[132, 138, 127, 105, 141, 121] → 132
[125, 143, 126, 101, 106, 144] → 125
[120, 145, 147, 154, 103] → 120
[120, 122, 121, 102, 144, 109] → 120
[145, 106, 104, 149, 136] → 145
[117, 127, 100, 142] → 117
---
[[128 121 148 141]
 [107 131 129 120]
 [131 122 153 142]] => 129

[[125 128 121 105 114 124]
 [127 131 124 109 115 125]] => 124

[[103 109 107 139]
 [127 155 142 122]
 [115 141 128 123]] => 142

[[102 113 132 110]
 [144 135 154 105]
 [139 110 103 153]] => 154

[[126 118 135 127 124 114 110]
 [119 104 151 139 131 115 119]
 [113 132 138 147 155 133 130]] => 151

[[124 157 128 137 139 119]
 [121 155 132 133 125 128]] => 132
---
Input: [124 121 101 141]
Output: 141
Input: [136 126 100 142 155 111 135]
Output: 135
Input: [136 136 137 131 130 136 106]
Output: 106
Input: [116 131 120 124 106 135]
Output: 135
Input: [103 132 130 130]
Output: 130
Input: [131 148 156 138 126]
Output: 126
---
Q: [[151, 119, 115, 132, 142], [145, 144, 108, 111, 122]]
A: 111
Q: [[125, 122, 107, 138, 124, 128, 130], [125, 122, 104, 140, 124, 129, 131], [129, 131, 140, 122, 131, 127, 127]]
A: 129
Q: [[144, 130, 120, 108, 127, 109], [119, 132, 132, 149, 125, 150], [115, 124, 131, 142, 131, 144]]
A: 125
Q: [[117, 102, 116, 136, 140], [122, 121, 125, 130, 138]]
A: 130
Q: [[136, 145, 136, 110], [136, 119, 152, 141], [100, 107, 107, 151]]
A: 152
Q: [[125, 127, 126, 151, 139, 106, 143], [110, 113, 135, 138, 141, 134, 117], [110, 109, 136, 146, 139, 117, 133]]
A: 134
Q: [[147, 114, 117, 143, 152, 132, 138], [106, 126, 137, 127, 132, 121, 116], [155, 122, 121, 129, 149, 126, 132]]
A: 121
Q: [[135, 110, 107, 129, 128], [99, 124, 120, 106, 141], [138, 125, 123, 143, 129]]
A: 106
---
[[128 128 128 132 136 139]
 [131 137 137 128 136 132]
 [128 128 155 133 130 129]
 [128 146 132 140 130 131]
 [134 136 129 153 128 130]
 [134 138 127 140 130 128]
 [144 131 138 128 128 131]] 128

[[133 126 126 133 133 128 116 129 127 134 126 122 125 119]
 [125 129 129 123 122 135 115 138 135 132 118 117 126 138]
 [120 136 133 128 127 126 120 133 129 124 135 133 132 125]
 [132 145 134 131 125 124 119 124 125 128 127 131 123 117]
 [111 131 139 124 121 104 116 131 139 114 134 130 132 109]
 [121 128 137 132 123 127 132 127 127 128 126 134 128 133]
 [138 125 135 127 133 127 132 120 125 119 137 135 122 131]
 [122 143 107 134 113 121 119 136 116 126 135 124 112 135]] 112

[[129 130 130 129 128 128 130 129 130 128 128 128 130 128]
 [132 143 146 137 135 129 139 134 131 128 136 129 133 139]
 [129 129 132 130 129 129 130 129 129 128 129 128 129 129]
 [129 131 135 130 130 131 130 129 131 128 130 128 131 131]
 [130 128 134 135 128 128 132 128 132 128 128 130 133 132]
 [136 135 152 142 128 129 147 132 133 128 128 129 136 130]
 [129 131 151 135 133 142 130 132 140 128 131 128 141 129]] 141

[[128 117 140 124 115 120 117]
 [139 136 121 134 141 126 130]
 [132 150 130 127 134 136 122]
 [129 124 131 143 127 136 135]
 [130 118 138 124 116 117 118]
 [117 123 112 117 135 136 135]
 [125 136 132 115 128 137 122]
 [126 114 139 126 111 121 120]
 [137 138 128 136 137 124 130]] 124

[[119 121 131 130 109 104]
 [116 112 125 109 101 104]
 [138 131 133 130 101 120]
 [108 126 123 113 117 104]
 [112 108 117 130 141 128]
 [119 108 128 138 141 145]
 [127 121 133 130 133 153]
 [119  98 117 134 149 136]] 149

[[139 110 135 140 130 121 113 131 122 123 124 131 127 119 138 152]
 [130 117 140 153 119 124 120 134 125 117 118 135 144 119 128 133]
 [139 111 137 139 130 122 115 134 120 125 124 128 127 119 138 153]
 [139 127 140 125 144 123 124 134 122 123 115 151 125 119 117 123]
 [146 121 140 132 131 121 124 140 119 127 112 140 127 126 123 113]
 [132 117 145 133 122 135 124 134 118 123 141 136 137 128 139 110]
 [145 104 124 132 131 127 124 134 123 117 142 139 116 127 138 132]
 [139 130 140 127 143 113 124 134 122 123 116 141 123 115 132 120]
 [139 130 140 130 134 109 125 138 124 123 121 135 121 104 138 117]
 [139 117 144 130 126 137 124 134 111 135 133 135 127 119 141 145]
 [122 127 140 133 136 122 126 134 131 111 129 136 127 102 140 121]] 140

[[127 126 125 126 137 130 135 126 119 128 137 122 142 127 122 139]
 [132 143 135 136 128 134 124 125 128 114 139 114 126 131 141 120]
 [121 149 134 143 146 122 128 122 126 120 126 117 129 127 145 140]
 [120 119 121 125 131 119 133 135 124 139 117 137 131 128 119 137]
 [127 128 122 131 139 132 136 127 118 128 136 125 143 131 129 138]] 129

[[128 129 128 126 128 129 127 131]
 [127 130 129 122 128 130 125 137]
 [127 130 127 127 128 128 130 128]
 [128 129 127 128 128 128 129 128]
 [104 119 143 117 131 113 142 127]
 [127 130 129 123 128 130 126 136]
 [128 129 128 126 128 129 127 131]
 [127 128 130 125 127 128 130 129]
 [127 128 131 123 126 129 131 131]
 [127 128 129 128 128 127 129 128]
 [128 128 129 127 128 128 129 129]
 [128 128 128 127 128 128 128 129]] 128
---
[[143 138 118 137 115 110]
 [139 138 139 149 116 120]] result: 116

[[123 131 111 151 131 147]
 [124 118 123 151 142 146]
 [139 102 121 144 113 145]] result: 142

[[133 129 129 129  98 130 112]
 [131 128 145 113 136 139 133]] result: 139

[[121 155 142 112 134 135]
 [140 132 115 109 154 138]] result: 154

[[152 121 117 140 112 136 117]
 [155 121 121 129 105 106 124]] result: 106

[[131 133 113 147 133]
 [147 144 126 133 127]
 [152 154 114 104 110]] result: 133

[[125 131 135 132 132 143 147]
 [136 107 126 128 138 130 126]
 [121 135 128 128 132 145 146]] result: 130

[[111 132 131 113]
 [106 131 134 102]
 [114 132 130 119]] result: 134

[[156 149 127 116]
 [128 131 129 127]] result: 129

[[120 112 105 120 141 119 128]
 [137 133 141 138 119 136 117]
 [132 112 133 132 126 116 115]] result: 136
---
148,100,137,142,148,121,121: 121
140,100,137,149,136,104: 136
116,119,142,136,158,114: 158
135,144,109,133,155,125: 155
107,117,114,145,139,133,134: 133
126,108,113,100,108: 100
131,136,105,120,127: 120
---
[143 107 106 112 128 150 143] | 112

[149 143 145 111 142] | 145

[[156 143 130 135 115 140 147]
 [126 133 108 138 129 110 123]
 [149 136 121 136 114 138 143]] | 138

[134 124 109 105 112] | 109

[[126 112 104 122 139]
 [118 156 112 127 142]
 [126 122 116 125 134]] | 112

[[113 130 121 134 114]
 [128 116 131 136 133]
 [109 150 126 118 128]] | 131

[138 117 115 120 124 151 137] | 120

[147 136 111 156 108] | 111
---
Input:
[[123 142 111 129 136 122]
 [101 139 113 146 129 114]
 [121 132 126 140 131 117]]
Output: 129

Input:
[[125 135 117 147]
 [124 126 116 152]
 [127 124 150 115]]
Output: 135

Input:
[[134 151 154 137 128 127]
 [130 134 150 153 138 130]
 [154 139 130 128 127 129]]
Output: 137

Input:
[[119 121 135 151 141]
 [151 148 118 136 130]
 [157 137 117 150 118]]
Output: 135

Input:
[[133 106 137 111 126 141 112]
 [148 131 130 143 120 113 118]
 [142 113 140 129 124 124 136]]
Output: 126

Input:
[[110 141 124 131 119 155]
 [113 124 126 144 156 124]
 [139 122 115 110 151 134]]
Output: 131

Input:
[[146 125 134 120 121 128 132]
 [133 132 118 115 127 121 124]
 [157 124 145 134 125 119 122]]
Output: 121
---
[135 131 119 129 125 103 107] >> 129, 135

[140 151 105 104 114] >> 105, 151

[[124 124 112  99 133]
 [127 127 130 109 142]
 [119 124 130 114 135]] >> 130, 142

[105 108 119 133 137 136 135] >> 133, 137

[136 118 151 141 106 129 126] >> 141, 151

[143 132 112 149 114] >> 112, 149

[113 131 107 116 152 156 143] >> 116, 156

[128 129 151 111 134 125 135] >> 111, 151

[130 128 130 151 136] >> 130, 151

[154 153 121 133 139 114 131] >> 133, 154
